In the rows, 128 means zero.
Here are made-up objects, facts about them, and rows of numbers that follow some of those facts. Name the object behind each unnamed row.

Named rows:
[125 126 131 118 125 114 150 174 130 114 127 105 150 143 138 115 140 127
 161  83 177 153 132 125 105 144 132 125 101 125 120 113 108 116 133 158
  93 174 143 138 158 117] -> viser
[106 140 144 164 112  80 150 140  74 120 185  82  21 127 136  61 158 104
 147  68 147 108 100  97 202  96 133 115 119 156 104 116  95 143 147  90
 165 166 163  91 177  86] -> plose
[106 141 137 146 115 104 144 147 125 131 129  95 126 136 107 103 133 130
 164  91 133 113  99 129 113 162 143 132 147 123 130 127  94 126 119  97
 132 142 123 119 134 135] -> dafim
[114 152 140 107 116 131 162 179 123 126 141  96 155 176 154 123 156 113
 181 116 185 167 136 106 102 130 152 155  77 144 120 107 103 122 167 145
  84 196 131 152 138 116] -> brakel
[134 102 134  95 121 161  89 124 140 141 140 158 148 143 147 157 131 136
  96 166 136 115 144 136 133  91 145 142 114 143 121 141 175 149 162 150
 100 112 122 142 118 136] -> drogel
[136 164  92 117 153 181 123  68 117 135  80 126 142 112 137 138  60 164
 127 160  36 153 187  84 120 136  85  75  96 145 144  89 122  66  91 120
 160 109 117 121  96 148] -> dresten
[134 100 134  95 121 158  92 122 141 139 142 156 142 143 145 157 131 132
  96 167 134 116 146 133 134  88 145 140 110 144 118 142 174 148 161 149
 100 110 118 142 123 135] -> putro
[119 144 152 117 112 103 162 170 133 132 130  94 135 151 116 104 148 127
 170 106 151 130 111 124 109 160 152 140 117 127 120 124  95 118 132 123
 113 165 115 144 149 126] -> zulogrur
[113 130 137 125 113 136 124 108 115 162  99  66 136 149 107  89  57 180
 176  76  58  98 149 107 120 162 147  72 100 144 132  98 102  67  99 114
 143 121  93 118 148 158] -> guklur
[111 112  81  94 111 134 109 100 203  82 150 154 111 110 128 222 105 127
  80 146  71 115 185 118  82 117 102 124 130 114 126 146 140 149 167 150
  94  87 154 108 121 111] -> stelo
[151 119 109 117 122 158  37 100 159 141 105 177 201 107 126 103 108 175
  82 158 115  50  57 184 132 141 158 121 207 135 132 141 176 184 109 139
 125  93 146 118  62 171] -> gruduken
[120 125 127 128 124 113 145 167 129 113 128 107 144 139 134 115 138 128
 159  81 167 150 131 126 106 145 126 121 113 123 123 116 105 116 131 150
 101 164 144 127 156 119] -> bavatra
[151  95 121 137 131 134  80  77 136 136 137 156 125 118 132 136  97 129
  86 138 112  88 115 162 162  93 144 123 156 123 133 146 170 158 135 156
 136  83 132 118 112 130] -> pluzufos
[ 84 110 148 198 127 125 154 139  81 161 139  95 117 166 113 149 135  90
 185  94 168 160 134 128 108 128 132 177 134 109 153 143 109 110 142  75
 131 117  94 124 127 142] -> nabek
[102 145 111 115 105 103 158 126 165 108 123  78 118 131 101 137  89 146
 165  81  67 118 156 104  82 176 124  96 115 117 128 111  75  93 122 125
 120 131 125 113 153 126] -> drodros
[103 140 151 139 107  93 153 165 110 130 154  87  81 131 112  84 161 125
 155  93 138 111 101 110 144 141 142 127 129 141 110 125  93 129 131  83
 141 157 126 115 162 120] -> samus
[103 173  77 170 121 161  75 123 118 118 119 123 210 137 156  78 117 147
 165  97 163 100  49 144  97 162 146 137 194 147 149 100 110 170 130 110
 112 163 191  87  38 158] -> pebrin
[126  98 128 105 120 157  88 116 136 140 143 156 133 136 142 162 125 134
  93 160 125 111 146 132 136  88 138 135 120 142 121 144 172 149 157 138
 110 101 119 132 119 135] -> plibrin
[143  77 127 102 130 139  82 120 150 128 129 167 135 114 129 151 117 150
  77 134 125 108 145 149 139 102 126 106 131 124 118 149 179 142 128 167
 110  90 128 131 145 136] -> vemel
[120 168 116 147 148 143 136 122  76 121 138 147  66  91 149  98 166 119
 100 170 115 148 123  84 178 102  81 118 136 161 116 113 127 133 114  64
 181 140 148 104 112 116] -> plomas

How the objects are related:
brobris (grokel d) (kaskam g) (trovu klolutil)
plomas (grokel d) (kaskam g) (trovu zazotu)
klolutil (grokel d) (kaskam f) (trovu gubi)
skosa (grokel c) (kaskam g) (trovu skuvon)
skagra (grokel d) (kaskam e) (trovu kuge)
tutre (grokel b) (kaskam e) (trovu visuk)
nodri (grokel c) (kaskam g) (trovu plepi)
lumasko (grokel a) (kaskam g) (trovu brumas)
briflam (grokel b) (kaskam e)
dimas (grokel b) (kaskam f)
fudas (grokel d) (kaskam e)
brufesko (grokel b) (kaskam f) (trovu vomagrur)
zunu (grokel d) (kaskam e) (trovu dremobror)
brete (grokel b) (kaskam f) (trovu zusko)
brastagul (grokel d) (kaskam e)
vadre (grokel c) (kaskam g) (trovu bute)
drurem (grokel a) (kaskam e) (trovu liklel)
seskal (grokel b) (kaskam e) (trovu klizos)
butovul (grokel b) (kaskam f) (trovu gasak)
tikubak (grokel d) (kaskam e) (trovu tribir)
grakon (grokel c) (kaskam g)
kluses (grokel b) (kaskam e)
zuflas (grokel a) (kaskam f) (trovu plafam)
pluzufos (grokel b) (kaskam f) (trovu brobris)
zestu (grokel c) (kaskam f) (trovu popi)
klivefun (grokel d) (kaskam f) (trovu drurem)
klizos (grokel d) (kaskam f) (trovu trerar)
gesi (grokel d) (kaskam e) (trovu plibrin)
biklus (grokel b) (kaskam e)
posul (grokel d) (kaskam f) (trovu bufan)
liragem (grokel d) (kaskam g) (trovu fodu)
rigras (grokel a) (kaskam f)
drumi (grokel a) (kaskam f) (trovu velol)
skavik (grokel b) (kaskam g)
beklatro (grokel a) (kaskam e) (trovu plose)
flate (grokel a) (kaskam f)
dafim (grokel a) (kaskam e) (trovu tikubak)
rivi (grokel d) (kaskam e) (trovu kubrer)
kobriskil (grokel d) (kaskam g) (trovu grubrer)
trerar (grokel c) (kaskam g)
stabrepe (grokel a) (kaskam e)
dredeti (grokel d) (kaskam f) (trovu trudopi)
peflas (grokel a) (kaskam g)
dremobror (grokel c) (kaskam e)
niflolek (grokel b) (kaskam f) (trovu dotul)
troklik (grokel d) (kaskam g) (trovu nodri)
tribir (grokel d) (kaskam e) (trovu kotun)
kekem (grokel a) (kaskam e)
stelo (grokel d) (kaskam f) (trovu tokur)
nabek (grokel d) (kaskam e) (trovu grepe)
brefli (grokel d) (kaskam e) (trovu niflolek)
zusko (grokel c) (kaskam e) (trovu liragem)
popi (grokel d) (kaskam f) (trovu bubi)
plose (grokel b) (kaskam e) (trovu meper)
gisem (grokel b) (kaskam g)
trile (grokel b) (kaskam g) (trovu skobis)
zugreple (grokel a) (kaskam f) (trovu nevak)
ziga (grokel d) (kaskam g) (trovu miva)
plafam (grokel c) (kaskam g) (trovu tutre)
greklel (grokel a) (kaskam e) (trovu kludri)
samis (grokel a) (kaskam e) (trovu bavatra)
visuk (grokel a) (kaskam e) (trovu gibrak)
plaral (grokel a) (kaskam e) (trovu vorak)
nerikar (grokel a) (kaskam g) (trovu tukibrer)
viser (grokel c) (kaskam e)
muplu (grokel d) (kaskam f)
dotul (grokel c) (kaskam e) (trovu tedu)
treklam (grokel a) (kaskam g) (trovu skudrer)
riklam (grokel d) (kaskam e) (trovu dresten)
zeskun (grokel c) (kaskam e) (trovu grotrir)
reze (grokel d) (kaskam e) (trovu kladra)
fufo (grokel b) (kaskam g) (trovu brakel)
togrus (grokel d) (kaskam e) (trovu stelo)
guklur (grokel a) (kaskam e) (trovu ziga)
tero (grokel b) (kaskam g) (trovu gusuk)
teze (grokel c) (kaskam f) (trovu ploskidro)
meskol (grokel d) (kaskam g) (trovu rivi)
nitu (grokel c) (kaskam e) (trovu gazuk)
gruduken (grokel a) (kaskam f) (trovu pebrin)
zukla (grokel a) (kaskam e) (trovu drodros)
fugrugus (grokel d) (kaskam f) (trovu drogel)
gotrul (grokel a) (kaskam e) (trovu plomas)
brigir (grokel a) (kaskam f) (trovu dafim)
skudrer (grokel a) (kaskam f) (trovu droton)
brapli (grokel d) (kaskam f) (trovu greklel)
risun (grokel a) (kaskam e)
rume (grokel a) (kaskam e) (trovu beklatro)
plega (grokel a) (kaskam f) (trovu pakas)
nevak (grokel b) (kaskam e) (trovu zeskun)
gasak (grokel a) (kaskam f) (trovu zuflas)
drorum (grokel b) (kaskam g)
grepe (grokel d) (kaskam e) (trovu drakla)
klatir (grokel a) (kaskam e) (trovu gilin)
kimik (grokel a) (kaskam e)
miziklam (grokel d) (kaskam f) (trovu kobriskil)
trega (grokel d) (kaskam g)
musken (grokel a) (kaskam f) (trovu nabek)
samus (grokel a) (kaskam e) (trovu skitres)
kladra (grokel a) (kaskam e) (trovu pova)
skitres (grokel a) (kaskam g) (trovu vadre)
nubra (grokel c) (kaskam e) (trovu butovul)
tukibrer (grokel d) (kaskam g) (trovu rume)
drune (grokel d) (kaskam e) (trovu fufo)
droton (grokel d) (kaskam e) (trovu trega)
bufan (grokel a) (kaskam e) (trovu seskal)
katres (grokel b) (kaskam f) (trovu meskol)
bostes (grokel d) (kaskam f)
brumas (grokel c) (kaskam g) (trovu ponek)
kubrer (grokel c) (kaskam e) (trovu reze)
gazuk (grokel d) (kaskam e) (trovu posul)
kuge (grokel a) (kaskam f) (trovu riklam)
zazotu (grokel b) (kaskam e) (trovu trile)
skuvon (grokel c) (kaskam f)
bavatra (grokel c) (kaskam e) (trovu peflas)
drodros (grokel a) (kaskam e) (trovu skagra)
gubi (grokel a) (kaskam e) (trovu fugrugus)
gusuk (grokel c) (kaskam f)
kludri (grokel d) (kaskam e) (trovu bostes)
gikos (grokel c) (kaskam f) (trovu plega)
fifluta (grokel a) (kaskam f) (trovu togrus)
klasti (grokel b) (kaskam f) (trovu gotrul)
pebrin (grokel d) (kaskam e) (trovu kemagres)
skobis (grokel b) (kaskam f) (trovu nerikar)
grubrer (grokel a) (kaskam g) (trovu treklam)
kavi (grokel c) (kaskam e) (trovu kekem)
pova (grokel d) (kaskam f) (trovu poski)
trabon (grokel b) (kaskam f) (trovu zestu)
rupul (grokel c) (kaskam g) (trovu lumasko)
dresten (grokel d) (kaskam g) (trovu dredeti)
bubi (grokel d) (kaskam f) (trovu brete)
gibrak (grokel b) (kaskam f) (trovu drumi)
vudaplun (grokel c) (kaskam f) (trovu nubra)
dodrus (grokel d) (kaskam e) (trovu vudaplun)
kidi (grokel a) (kaskam f) (trovu gikos)
plibrin (grokel d) (kaskam f) (trovu tero)
plepi (grokel a) (kaskam e) (trovu putro)
stagril (grokel b) (kaskam g) (trovu gubredrak)
skubri (grokel d) (kaskam f) (trovu brufesko)
vemel (grokel c) (kaskam f) (trovu zulogrur)
vorak (grokel b) (kaskam f) (trovu rigras)
mizeflel (grokel d) (kaskam f) (trovu rera)
kemagres (grokel b) (kaskam e) (trovu miziklam)
skikle (grokel a) (kaskam g)
bute (grokel d) (kaskam f)
putro (grokel d) (kaskam f) (trovu grozom)
kloflak (grokel a) (kaskam e) (trovu gruduken)
zulogrur (grokel a) (kaskam e) (trovu biklus)
poski (grokel d) (kaskam f) (trovu muplu)
drakla (grokel d) (kaskam f) (trovu risun)
tobriskam (grokel b) (kaskam g) (trovu stagril)
gilin (grokel a) (kaskam e) (trovu skavik)
meper (grokel b) (kaskam g) (trovu kidi)
vomagrur (grokel a) (kaskam e) (trovu briflam)
grotrir (grokel a) (kaskam f) (trovu klasti)
mazuplin (grokel a) (kaskam f) (trovu fudas)
liklel (grokel a) (kaskam e) (trovu fifluta)
tedu (grokel a) (kaskam e) (trovu troklik)
miva (grokel c) (kaskam g) (trovu nitu)
ploskidro (grokel d) (kaskam e) (trovu brapli)
tokur (grokel c) (kaskam g) (trovu stola)
trudopi (grokel c) (kaskam g) (trovu guklur)
ponek (grokel a) (kaskam e) (trovu zunu)
drogel (grokel d) (kaskam f) (trovu gisem)
gubredrak (grokel d) (kaskam e) (trovu kloflak)
vupi (grokel a) (kaskam e) (trovu mazuplin)
rera (grokel b) (kaskam e) (trovu kletik)
feklebri (grokel c) (kaskam e) (trovu klatir)
goskivun (grokel d) (kaskam g)
brakel (grokel d) (kaskam e)
fodu (grokel c) (kaskam e) (trovu klivefun)
varul (grokel d) (kaskam f) (trovu katres)
velol (grokel c) (kaskam f) (trovu musken)
grozom (grokel a) (kaskam e)
pakas (grokel a) (kaskam e) (trovu samus)
kotun (grokel a) (kaskam f) (trovu pluzufos)
kletik (grokel b) (kaskam g) (trovu stabrepe)
stola (grokel c) (kaskam e) (trovu zukla)

Name these rows:
No name comes twice in this set of rows, the named rows included.
[118 141 126 164 123  96 149 121 106 121 149  88  96 141 132  96 121 108
 163  73 145 124 110 122 148 126 139 128 129 131 131 116  94 129 139 124
 139 153 149 107 142 105]  nevak
[115 123 123 133 124 113 141 162 127 112 127 107 140 136 130 114 134 129
 158  76 162 144 130 125 107 146 124 117 118 121 126 117 106 116 127 144
 105 157 146 122 152 120]  kavi
[131  85 148 111 127 156 101 123 127 155 139 155 137 152 136 174 133 120
 102 166 141 128 154 142 133  85 143 155 112 131 128 154 178 140 157 139
 107  96  96 150 127 139]  drakla
[114 108  96 117 116 137  96 108 172  99 158 162 115 112 130 194 131 117
  81 152 110 109 147 132 106 106 114 143 152 120 127 154 154 168 163 131
 105  89 149 111 110 121]  bubi
[138 130  81 132 126 189  16  87 146 134 115 185 217 120 157 113 106 167
  87 161 135  66  65 170 125 119 150 127 204 152 140 130 185 197 135 139
 109 103 175 101  30 172]  miziklam
[ 86 146  93 128 108 138 136 112 140 113 128  78 123 147 131 147  79 144
 172  78  77 134 175  84  83 147 117  99 100 136 136  97  84  92 144 119
 111 139 143  99 132 128]  skagra
[154 112 131  97 123 148  65 116 161 141 115 169 181 120 124 116 122 164
  86 164 120  70  88 170 132 132 160 127 168 133 123 144 174 166 121 150
 117 103 126 140  93 157]  skudrer
[106 139 140 167 114  84 148 134  77 120 176  85  40 127 137  65 153 105
 149  67 147 110  97 103 192 103 136 118 127 153 108 115  97 143 147  95
 161 165 160  92 168  93]  zazotu
[ 96 143  73 142 114  76 165 156 191  45 148 116 112  99 116 178 140 103
 138  63 137 149 141 120  54 173  83 129 161  84 130 131  72 143 139 142
  94 142 192  89 143  90]  fodu
[137  95 149 126 118 110  93 104  98 134 181 141  30 107 140  96 143 123
  69 128 114  73 115 123 230  52 139 105 127 158  98 146 168 168 153 118
 165 106 142 104 168 102]  skobis
[171  96 145  88 129 130 112 107 145 135 136 149 136 142 143 144 118 121
  95 154 140 115 141 154 159  86 159 133  98 130 119 141 169 145 152 197
 109 120 121 160 143 112]  dimas
[133 128 140 105 124 116 157 184 133 113 125 107 159 152 144 113 151 127
 164  93 187 165 134 126 103 142 140 128  87 125 117 112 107 113 137 174
  84 185 140 150 164 113]  dremobror
[115 168 121 145 143 137 139 130  69 120 149 144  42  87 149  87 178 118
  96 169 116 143 122  75 194  91  84 114 126 171 108 113 125 136 118  55
 189 147 151  98 126 107]  tukibrer
[ 89 121 143 179 126 124 152 148  89 151 141  95 124 166 121 143 139  96
 182  97 168 159 133 121 108 127 134 170 121 120 147 136 105 115 144  90
 122 133 105 124 129 135]  grepe
[128 115  99  85 106  98 128 117 226  78 146 156 104  92  98 208 124 124
  72 149  69  97 157 139  82 146 111 129 154  93 119 161 132 156 145 150
 105  82 139 123 139 111]  fifluta

Now the same objects, written a new way:
Some objects and their rows:
[103  84  93 154 164 138 149 164 140 129 128 110 163 159 102  82 160 157
 107 134  94  83 144 192 130 150] -> rume
[105 162  84 149 125 142 131 165 161 128 170 159 131 115  93 134 125 159
 124 141 161  95 122 118  83 151] -> grotrir
[139  96 174 149 153 157 112 147 112 119  90 135 138 154 177  90 132 147
 117 102 185 164  87 179 149  88] -> nubra
[124 117 169  76 151 111 125 165 108 133 136 150 150  84 178 163  88  99
 122 144 163 166 159 146 154  93] -> rupul
[106 108  97  58 139  78  97  55 107 121 149  82  75  82 123 158 161  94
  80 145  68 155 163  67 137  79] -> gisem
[142 170 171 160  89 106 143 128 210 106 117 157 166  90 155 144  96 111
 176 111  96 146 161  77  73 161] -> klivefun
[162 120 111  92 143 134 163 133 106 157 140 109 119  95 139 172  83 115
 179 149 183 107 171  89 168 160] -> ziga
[117 143 174 157 165 139 133 135 205 105  73 164 174 159 101  79 131 100
  90 105  75 103 165 116 145 155] -> drurem
[106 167  69 100 135  98  98 103 140 104 169 129  81 131 108 111 174 158
  90 134  94 130 141  66  99  85] -> flate
[125 160  96  88 139 110 109 167 117 163 143 161 133 155  87 158  81  88
 122 175 113 120 130 142 166  89] -> grubrer
[117 109 128 154 162 153 132 151 131 130  95 151 147 166  92  89 136 123
 102 120 126  95 119 162 160 138] -> ponek
[103 132  71  66 166  79 101 107 112 118 141  97  81 105 122 143 142  96
  84 154  78 132 174  65 161  73] -> skikle
[149 101 147 159 125 142 151  98 123 134  86  90 149 162 147 111 125 119
 178 117 113 124 126 169 151 149] -> gesi
[116 110 129 155 163 153 133 152 132 131  94 150 148 166  92  89 136 122
 102 119 124  94 118 161 160 137] -> greklel
[108  83 160 134 118 125 139 133 115 134 132  99 147 140 100  98 168 147
  95 122  83  97 110 195  97 157] -> zazotu
[103 147  78 150 129 132 140 167 167 126 171 151 140 103  96 128 138 167
 125 146 147  89 133 145  76 154] -> kidi
[106 108 101  59 139  77  98  57 108 122 149  83  75  82 125 159 159  94
  80 144  70 154 163  69 136  82] -> drorum
[161 127 136  94 150 127 163 124 108 148 126 121 137  87 144 171  82 112
 175 140 170 109 175  82 166 161] -> dresten
[157 108 143 158 113 143 146 105 122 141  88  93 148 167 139 111 121 105
 180 125 110 129 110 175 153 141] -> tribir
[148 168 109 156  81 135 140 148 142 136 161 129 122 121 136 159  99 133
 186 135 163 136 109 103  83 151] -> fugrugus

Which object is each row?
No name comes twice in this set of rows, the named rows included.
[149 168 107 156  79 135 137 149 143 138 161 130 120 126 133 158  99 127
 187 139 163 138 102 106  85 148]  klolutil
[109 140 141 117  79 123 125 154 127 131 171 147 114  83  95 152 150 157
 108 131 134 112  96 180  70 160]  klasti
[170  98 120 152 126 155 161  86 106 142 103  96 141 166 130 152 142 153
 179 120 161 103 131 142 168 159]  gazuk
[168  93 160 105 143 158 153 148 108 121 125 151 162 164 163 140 168 166
 125 116 185 140 119 149 168 143]  nitu
[130 104 107 146 161 157 149 146 109 137 108 153 142 167  87 115 149 147
 105 123 159  87 123 143 167 152]  bufan
[115 169  91 147 111 150 115 165 157 135 166 163 120 140  88 137 110 132
 124 142 172 107  98  97 102 138]  kotun
[124 168 176 130  82 117 110 121 182 113 152 164 141  83  96 142 129 114
  96 113 102 135 114 130  71 160]  brete
[115 114 174 115 163 142 100 159 108 143 107 131  80  77 182 160  76 109
 114 106 210 172 109 149 142  70]  plafam
[133 122 159 147 165 156 156 126 120 111  83 163 168 162  92 113 151 144
  92 107 118  86 164  97 166 162]  drodros
[174 138 121 156  80 139 128 127 122 156  98 108 156 170 113 106 132  89
 186 163  83 143  83 184 165 114]  pebrin
[157 113 162  62 157 147 157 163 106 134 151 158 152  87 172 171 103 136
 121 141 196 147 170  95 169 144]  trudopi
[102  90  87 107 166  90 149 167 121 148 157 121 142  84 110 153  89 113
 107 164 113  88 172 180 130 139]  nerikar
[124 162 166 150 118 156  99 158 121 118 157 154  82  85 177 136  88 166
 133 100 209 171  73 111  77  82]  velol
[126 124 168  70 107  95 114 144 109 159 144 148 109  89  93 168  86  89
  97 158 111 132 128 181 143 132]  stagril
[164 158 110 108  85  90 127 160 114 165 133 117 134 152 123 167  79  88
 186 174  98 152 130 158 164  98]  kobriskil

